Rows lie near named flat spaces through zero. A row that begins with a name and a colon came from that space; any other row is followed by the name of its block's space that it lies nearest.
bukil_pafe: [-188  -88  425  362 -159  336 -225 -147  245   -2  138  -57  -47  105
 -145 -118  -59 -217   49  -65  248  -12  -13 -328  -71 -201 -247 -101
  205 -144   57 -344]
fek_denel: [  70 -543 -209   10   84   55  258   -1 -431  113 -260  295   -7   17
 -143   30  199  386   66  -91  -28   92  -16  245 -228   28  232   68
  -69  -92  299    3]
bera_dovi: [  46   73  256  -49  -84  -88    2   22 -197  490 -183  158   20   91
  265  195  172 -132  -41  136 -179  425 -294  207 -207  327  -50 -178
 -165   54  284   59]
bukil_pafe: [ -34 -188  368 -272    8  197  305 -177 -298 -290 -394  -86  194  136
 -112  317 -401 -331  433  240  213  314  214  -95  116   86 -124 -338
   47   63  753   98]
tubar_lemo: [-363  360 -134 -546 -171  409  -70  476   34 -209 -208 -230  130  -45
  387 -262 -702 -266  507 -126 -176   50  448  278  -82 -107 -316  190
  585  -47 -319  308]
bukil_pafe: [  64  240 -240   67  141  181  -12  110 -122   67  -24  195  -66  -93
  108  -76    5   61  -51 -189 -147   18  -20   80 -138   91  220 -217
   23 -171  -48  183]
fek_denel: [-213 -534  133   23 -237 -114   87 -113   23  -55    9  -62   34   87
 -365   83  -99  131  -20   67  382 -209  179  -94   -7 -253  -79  242
  -24  199   43 -381]
tubar_lemo: [ 234   14 -598 -227  283  -76  149  187 -288    5 -111  175  -67 -238
   48 -120  -35  361   -6 -241 -175  -74   46  327   40  246  273  138
 -193  -11 -104  372]
bukil_pafe: [ 156  -22  267 -300  229  126  231    3  -20 -310 -185 -172   68 -146
 -207  268 -301 -164  305   67  113  270  110  -50  321  108 -243 -200
  -39   33  593  210]
fek_denel: [ -63 -166 -149  148   33  225 -164  -95  -63  -27   34   64   56  -60
   84 -134   14   25   82  -54   84 -162  314 -219 -102 -228   11  -27
  268 -161   -7   28]
fek_denel: [ 109  261  111  -77 -271 -250   20   22  198  -62   79 -267  175  148
  125  324 -103 -195 -145  532  133 -119  116  -52  -15  -68  180  -21
    7  315 -329 -222]
tubar_lemo: [ 142   50  211   -4   94 -334  -14   69   60  370   81  141 -121  -77
  -60  216  275   52 -284  -17    2  184 -338   80   73  295  -58  -50
 -437  165  225   -8]
bera_dovi: [-121 -296  374 -100 -207  142  -18  412   49   63 -138   64  104  294
  145   71  141  -35  211  220  106  148  108  154 -309 -153  -99  249
  285   42  101 -276]
fek_denel: [-454 -240  -61   53  -74  -17   80 -181  417 -574  301 -386  -24 -255
 -714  -83 -224  215  -64 -230  139 -416  249 -336  363 -739 -360  139
  214   76 -258 -274]
bukil_pafe: [ 175   30   11  415   27  250 -333  -62  208  303  265   56 -114 -256
  -70  -61   10   57 -223 -142  256 -146   58 -255 -107  -25  -12 -108
    6 -106 -154 -182]
neto_beruv: [ 198   19   50    6   38 -417  178 -146  -71  322    7  129 -103  -16
 -103  326  254   84 -338   74  -38  114 -343  145   15  261  196 -106
 -413   63  211   32]
bera_dovi: [  15 -488  206 -165   67  165  308   17 -170 -520 -269   15   96  311
 -205   67 -119  -55  424  133  308  -11  248  -32   64 -106   82  131
  159  -93  502  -65]
bukil_pafe: [ 360 -398  270  376  -27  300   60 -338 -240  -21 -138   99   31  152
 -294  136 -233  -83   95  195  655    0   50 -276  -56  279  258 -244
 -287   97  407 -390]
neto_beruv: [-139  464  292 -101 -402  -73 -269  207  128  610  -15 -126  155   53
  585  197   43 -317 -111  367 -311  356 -125  182 -341   75 -232 -116
  173  205 -305  -61]
neto_beruv: [-188  192  380 -129 -367 -115   59  255  286   26   -2 -118   42  405
  216  176   92 -266   -8  308  -79   58  -98  208 -255 -182   29  179
  329  -70 -198 -211]
bera_dovi: [  36  511 -257 -243  142  296  -73  661  118 -462  -76  -98  149  212
  662 -383  259  -30  388  118 -704  129   30  322 -149 -177   75  222
  614 -237 -550  302]
tubar_lemo: [-142  373 -288  -17  110  197 -335  160  180 -144  203 -119  -10 -274
  146 -387 -249  -29   53 -278 -103 -189  215 -166  172  -77 -231   18
  125   57 -448  171]
neto_beruv: [  -4  270  -95 -182   93 -193  147  271  127  -21   32   57  -89   39
  118   67  283   78 -115  -62 -380   59 -200  295  -48  -56  126   84
  104 -201 -100  218]
fek_denel: [-174 -127  353  252 -381   -7  -44 -199 -187  431 -142  131   49  363
  164   51  182 -164  -67  215  -40  264 -326   64 -373  121   24 -126
  -61   64   60 -339]
bukil_pafe: [ -64 -226 -235  -32   20 -256  300 -334 -301  -71 -101  134   21   10
 -244  239   -5  125 -150   21   99 -163  115  -55   24  -78  323 -189
 -168   15  259   77]
bera_dovi: [ 284  348  107  238  174  314 -202   -5  153  168  106   16 -154 -158
   96 -133  -31 -135  -15 -190  -55  168 -243  -43   15  275  -68 -188
  -25 -261    5  106]
tubar_lemo: [-330   98  543   20 -127 -143 -222  -36  359  195  218  -74 -101  -42
 -176  101  -92 -295 -152 -121  240   46  -85 -273  184  -36 -491  -83
 -135  154  209 -168]
tubar_lemo: [   8  220  103  371  -49  265 -346  -47  309  178  270 -104  -49 -197
   20 -121   43  -53 -149  -76  -13  -20  -51 -247  -66 -150 -192 -151
  152  -88 -289 -177]
bukil_pafe: [-107  201  538    5 -185  234 -144  133  243  119  -15 -204   89   42
  132  122  -68 -313  140  194  -78  362 -102  -43  -80  -60 -407 -160
  225   44   80 -162]
neto_beruv: [ 254  200 -207 -394  306 -428  271  178 -165   98 -111  151 -114 -128
   35  188  120  141 -124 -107 -239  166 -259  378  204  439  160   28
 -437   67  238  444]
bera_dovi: [ 143  183  -26  -95   92 -303  -27  141 -175  491  -50  266  -72  -47
  229  137  251   49 -236  -20 -174  233 -295  235  -81  433  101  -98
 -407  148  129  180]
tubar_lemo: [ 133 -160    7  173   68   14  126 -146 -104  -53  -47  119  -49  149
  -74    3  227   73  -17   15  -16   16 -162   14  -68   25  218  -27
  -32 -190  147  -45]
bera_dovi: [  15 -575  387   99   14    5  156 -245  -34 -135  -69    6   -9  107
 -429  169   17    7  106   57  409   30   18 -205  129  -64 -128   29
 -124   20  560 -256]
neto_beruv: [-190 -110  125 -144 -144   93  -55  192  486 -513  211 -487  201 -170
 -277  140 -268   11  122  249  252 -292  554 -299  204 -681 -336  185
  435  243 -291 -291]
bera_dovi: [  48  -56  349   56 -154  199   80 -172 -200  235 -260    7   81  171
  151  161  -19 -232  174  210  -78  418 -189   94 -216  170  -68 -229
   81 -107  348  -44]
neto_beruv: [ 241  558  -91 -245   80  234 -306  404  124  275   -9 -118   59 -247
  612  -86 -177 -196  159   44 -273  227  114  203  -79  252 -192   29
  242  -56 -273  376]
neto_beruv: [-222 -101   60  -24 -226  209   69  243  142 -351   11  -35   37  220
 -188  -10 -335  -47  106   38  399 -331  368  -58 -144 -316  173  127
  275   37 -200 -326]
bukil_pafe: [-263 -162 -214  -80   94  -67   -3  249   94 -174  109  149  -79   11
  -61 -179  224  229  -28 -264  -78 -264  172   34  -31 -349   25  270
  220 -167 -109   70]
fek_denel: [-310 -633   53  283   23  -12 -284 -400  303 -121  388  -88  -98 -301
 -585 -137 -108  136 -127 -326  636 -560  478 -670  313 -530 -407  209
   59   -4  131 -264]
fek_denel: [ 205  232  287  -16 -150 -143  -84  -76    9  239  -46 -107  101  141
  274  207  -28 -302  -36  385   48  212 -152   -5  -15  321   -6 -117
 -185  225   21  -70]
fek_denel: [-498 -188  261   -2 -269  669 -140   50 -118 -286 -271 -172  198  260
  194 -466 -325 -257  658  -35 -147  250  168  -45 -177 -265 -492   65
  592  -92  -38 -155]
bera_dovi: [   7  202  -42  482  -40  549 -585  -16  486  225  447 -109 -201 -421
 -103 -374 -361  -41 -144 -429  368 -352  234 -381  -44 -167 -263   21
  258 -236 -498 -203]
neto_beruv: [-163 -553   31  311 -212  389 -110 -197  291 -510  238 -357  144 -213
 -690   -2 -533  154   75   81  799 -576  717 -617  133 -690 -155   64
  265  268 -238 -656]
fek_denel: [-102  129  137  169  -50   67 -202 -179   33  187   67   11  -61    3
   84 -160  -25 -175  -31 -123  -31   83 -166 -128   18  126 -186 -107
  -64  -42   -4  -10]
bukil_pafe: [ 165 -236  122 -390   88  118  514  172 -525 -499 -577  110  200  477
   71  148 -160 -116  547  322   41  306   46  298  -28  299  320  -46
  -54   86  559  107]
bera_dovi: [ 251  653 -364  107  428   72   -7  173  238 -251  213   33 -187 -138
  191 -244  412  107 -126 -281 -649   12 -352  130  104  -18  217 -109
  165 -508 -321  439]
tubar_lemo: [  98 -520   51  529   33  301  152 -571 -126 -196   -6   27  -56   27
 -514  -30   69  164   11  -74  245  -91  -74 -301  -22 -211  146 -193
   23 -281  279 -308]
fek_denel: [-122 -385  -76   53  146  347 -151 -253   -9 -289   25 -191   75 -304
 -228 -252 -274   56  318 -204  175 -111  400 -372  267 -282 -442   50
  226  -54  167   57]
neto_beruv: [-342 -155  -93   57  -79  188  -43   59  217 -483  153 -222  125  -97
 -287 -107 -131  130   84  -16   89 -301  400 -293   84 -637 -169   35
  356  105 -279 -242]
bera_dovi: [-102  -88 -279 -164  -55 -273   49 -200 -346   84 -137   12  147  -34
  120   19  -56   61  -15  117 -102   -8   99   18   59  102   36  -40
 -215  310  -25  131]
bera_dovi: [ -97  164  -45 -249    3  112 -147  164 -280  276 -211  186   62   18
  455  -83 -202 -224  197  -62  -58  175  173  115 -141  291  -70  -84
   43   15  164  321]
tubar_lemo: [  99 -521  299  616  -79   -1   13 -358  231  169  266   50 -115  -67
 -601  272  406  272 -397   49  356 -140 -155 -336 -115 -367   73 -121
  -79 -107  179 -581]
tubar_lemo: [ 274  554  102  414   13 -559 -487 -531  138  811  400  100 -104 -162
  362  197  394 -305 -696  159  -14   10 -395 -394  108  467   47 -417
 -597  166  -82   90]
bukil_pafe: [-217 -115  175  216 -102  -89  -97 -306  289   75  260 -120  -61 -158
 -305  139   57  -25 -244  -66  152 -170   65 -332   83 -380 -218  -94
  103  -85   51 -171]
neto_beruv: [ 227   30  157  392   38 -460   98 -691 -404  378  -59  323  -77  291
    3  210  409 -161 -388  173   18  188 -612 -171   31  577  400 -491
 -763  105  444  -43]
fek_denel: [-191  396 -122  262 -220   56 -308 -308   71  253  178  -33  -56   -8
  220 -224 -200 -256 -192 -117  -25 -178  -27 -191  -96   35   17 -171
   57  -86 -418   -4]
neto_beruv: [ 139  -58 -256  146  233 -148  126 -242  -42 -131  101   36 -103 -165
 -276  -28  185  249 -180 -166 -100 -106 -169  -67  201   -4  139  -74
 -231  -74   27   89]
bukil_pafe: [ -68  -88  355 -335   13   43  118  -79  -61 -180 -211 -231  134  -46
  -99  177 -388 -272  343  129  132  283  122  -74  293  117 -426  -99
  -54  212  489  105]
tubar_lemo: [  77 -147  243  189   89 -274  -21 -509  -93   66   62  -43  -11  -85
 -320  119   18  -76 -157   46  220  104 -253 -354  382  280 -198 -270
 -616  351  381 -125]
tubar_lemo: [  31  -39 -263 -183   58  159  210 -105 -400 -253 -312   33  109  127
  153 -109 -236  -53  326   29 -110   54  141  134  -22  127  200  -55
  101 -101  118  261]
tubar_lemo: [-172  -60 -380 -253 -184   67  -20  353  208 -107   93 -183   57 -192
    3  -50 -285  228   23  -40   61 -388  521  171 -144 -457   13  416
  466   -5 -564  -24]
bera_dovi: [-215  262 -486 -308  250 -272  148  284  -52 -214   29  237  -70   17
  208  -78  316  155  -97 -251 -452 -198  104  203   -6 -221  280   67
  200 -283  -95  506]
neto_beruv: [ -47  168  112 -350  -38  -80  -13  268 -122   40 -163   32  124   80
  248  132 -237 -220  143  161   96  125  179   80   18  234  -49  -54
 -107  301  142  122]
bukil_pafe: [ 269  261 -655 -531  387 -502  361  536 -253  -21 -120  200  -57 -254
   59  112  235  525 -193 -135 -500   77 -199  622  139  339  358  141
 -468  265 -158  483]
fek_denel: [ 198  208 -253  163  377  -37   99   59 -152  171   17  345 -183 -142
   27  -26  525  275 -237 -292 -475  204 -433  185  -74  170  260 -275
 -192 -301  148  302]
[ 111 -216   61  386   47 -366  198 -398  250   92  311   10 -238 -164
 -678  291  358  318 -564 -117  135 -188 -376 -147  142 -183  155  -91
 -352  -82   84 -293] => bera_dovi
[-171  192  178  -75  -37  556   19 -171 -411 -353 -414  -99  299  215
  307 -131 -437 -476  603  198 -145  401  166 -176  -16  113 -159 -528
  246   43  324  152] => tubar_lemo
[-264  249   97 -343 -196 -191 -158  -36 -124  214 -111 -149  157  -52
  280   26 -409 -328   95  118  -10  162  115  -23  147  259 -365  -89
 -191  462  -11  143] => bera_dovi
[ 163  115  132 -104   38 -224   86  218   83  292   29  171  -73  -10
   49  389  199   -2 -248   98   61   63  -52  147 -136   95  200  -78
  -96  -45  208   61] => neto_beruv
[-123 -508 -279 -438  115  -50  377 -136 -730 -396 -503  222  154  235
  -59  -53 -416    3  459  -25  283  -76  412   72  134  243  230   51
 -203  182  565  278] => bukil_pafe
[ 158 -191   23  620  171  256 -229 -447  415  -85  456  -24 -239 -277
 -488  -69   54   70 -270 -307  470 -467  158 -590  132 -367   27  -94
  155 -473   40 -193] => bukil_pafe
[ -35 -212   64 -101   84 -336  156 -142 -461  439 -236  376  -62   66
   17  157  236   64 -119  -92  -86  311 -321  183  -40  438   49 -164
 -518  137  562  167] => neto_beruv
[ -59   95 -297 -234   45  188  -18  478  -59 -209  -77  -34  189 -139
  163  -37 -102  182  163   83 -148  -31  373  109 -103 -216   31   13
  240  213 -285   62] => tubar_lemo
[-149  272 -417   52  217 -278  160 -255 -307 -272  -28  139  -24   73
   -6 -243  258  124 -128 -185 -510   11 -368    0  216  126  222 -274
 -355   74 -107  258] => neto_beruv
[-163 -198  132  348   -4 -128  -41 -147 -112  483   62  429 -253  109
 -131  -76  465  147 -324 -339  -68   97 -470   51 -222  125   72  -83
 -272 -204  237 -124] => fek_denel
[  19  220  232 -729  -28   17  305  427 -344  -66 -563  -79  157  249
  408   60 -354 -290  563  193 -332  639 -182  614   33  567 -209   96
  -76  223  323  356] => tubar_lemo
[-514  205   37 -520 -418    9  -31  488  -16  205 -235 -200  148   92
  423 -178 -258  -87  275   35 -493  321  -34  547 -232  -45 -451  342
  320  245 -444   52] => neto_beruv
[ 116  616  -35 -347   -7 -237   24  185 -167  190 -194   23   21  202
  589  -49  -28 -296   70  128 -440  337 -361  406    2  589   82  -20
 -214  101 -128  384] => neto_beruv
[-346 -393  205   11 -263   67  -27 -119  172 -306   59 -288  103   50
 -353  -85 -295  -12  160   58  330 -202  263 -245  143 -383 -348  227
  144  246 -104 -400] => fek_denel
[  25  210  -53   82   65  150 -155   43  170  -37  134  -63  -61 -121
   37 -152  -80  -46   -7 -141  -28  -68   17  -80   55  -23  -79  -12
   95 -107 -181   55] => bera_dovi
[-319 -132  304  482   33   88 -300 -513  204  -44  333  -21  -67 -214
 -500  -30  -85 -144 -221 -237  430 -199   99 -786  294 -261 -365 -444
 -199  125  276 -293] => tubar_lemo
[-682   83  357  -65 -552   63 -121  130    6   29 -132  -97  225  474
  349 -114  -12 -333  184  266 -236  169    5   35 -336 -316 -262    8
  399  190 -270 -311] => neto_beruv
[-224 -104  156  -50 -165  -24 -196 -384   35   64   29 -242   67  -83
    6  -91 -358 -278  131    0  193  -43  184 -276  219  -11 -441   52
   25  118   73   16] => bukil_pafe
[-292  420  482 -312 -365  128 -459  149  122  260  -85 -405  258  -24
  503 -120 -595 -600  337  268    0  388  105  -93  128  291 -799  -28
    9  596 -193  -50] => bera_dovi
[-151 -210  519  403 -218  291 -438 -328  314  204  239 -196  -38 -110
 -233 -131 -289 -266   11  -72  528  -56   84 -523  103  -78 -547  -34
    3  102   60 -441] => bukil_pafe
[-416 -220  561  473 -232 -127 -445 -593  423  187  427 -211 -132  -84
 -444 -176  -74 -244 -248 -202  444 -169 -159 -679  347 -157 -687  -17
 -267  219   45 -488] => fek_denel
[ 190  163 -158   97  298 -136   21   -2   55  -12  145   89 -120 -207
 -126   13  266  188 -220 -167 -173   11 -225  -26  173   91   82 -139
 -254  -38   30  150] => fek_denel
[  91 -509   75   37   84  166  137  -22  378 -575  167 -282  -47  -97
 -568    4 -139  197  162  -50  435 -377  347 -208  247 -497 -114  399
  311 -193   42 -240] => neto_beruv
[ -47  -31 -512  110  214  293  -54  138 -208 -177  -18  225  -50  -93
   53 -408   50  285   94 -355 -173 -176  136   40 -106  -91  205   23
  141 -202 -221  166] => fek_denel
[ -50  104 -251  291 -134 -235 -203 -140  122  371  280   63 -109 -118
   16  -89  236  190 -451  -98  -85 -240 -154  -35 -128  -75  132   58
 -125   28 -489 -142] => bukil_pafe
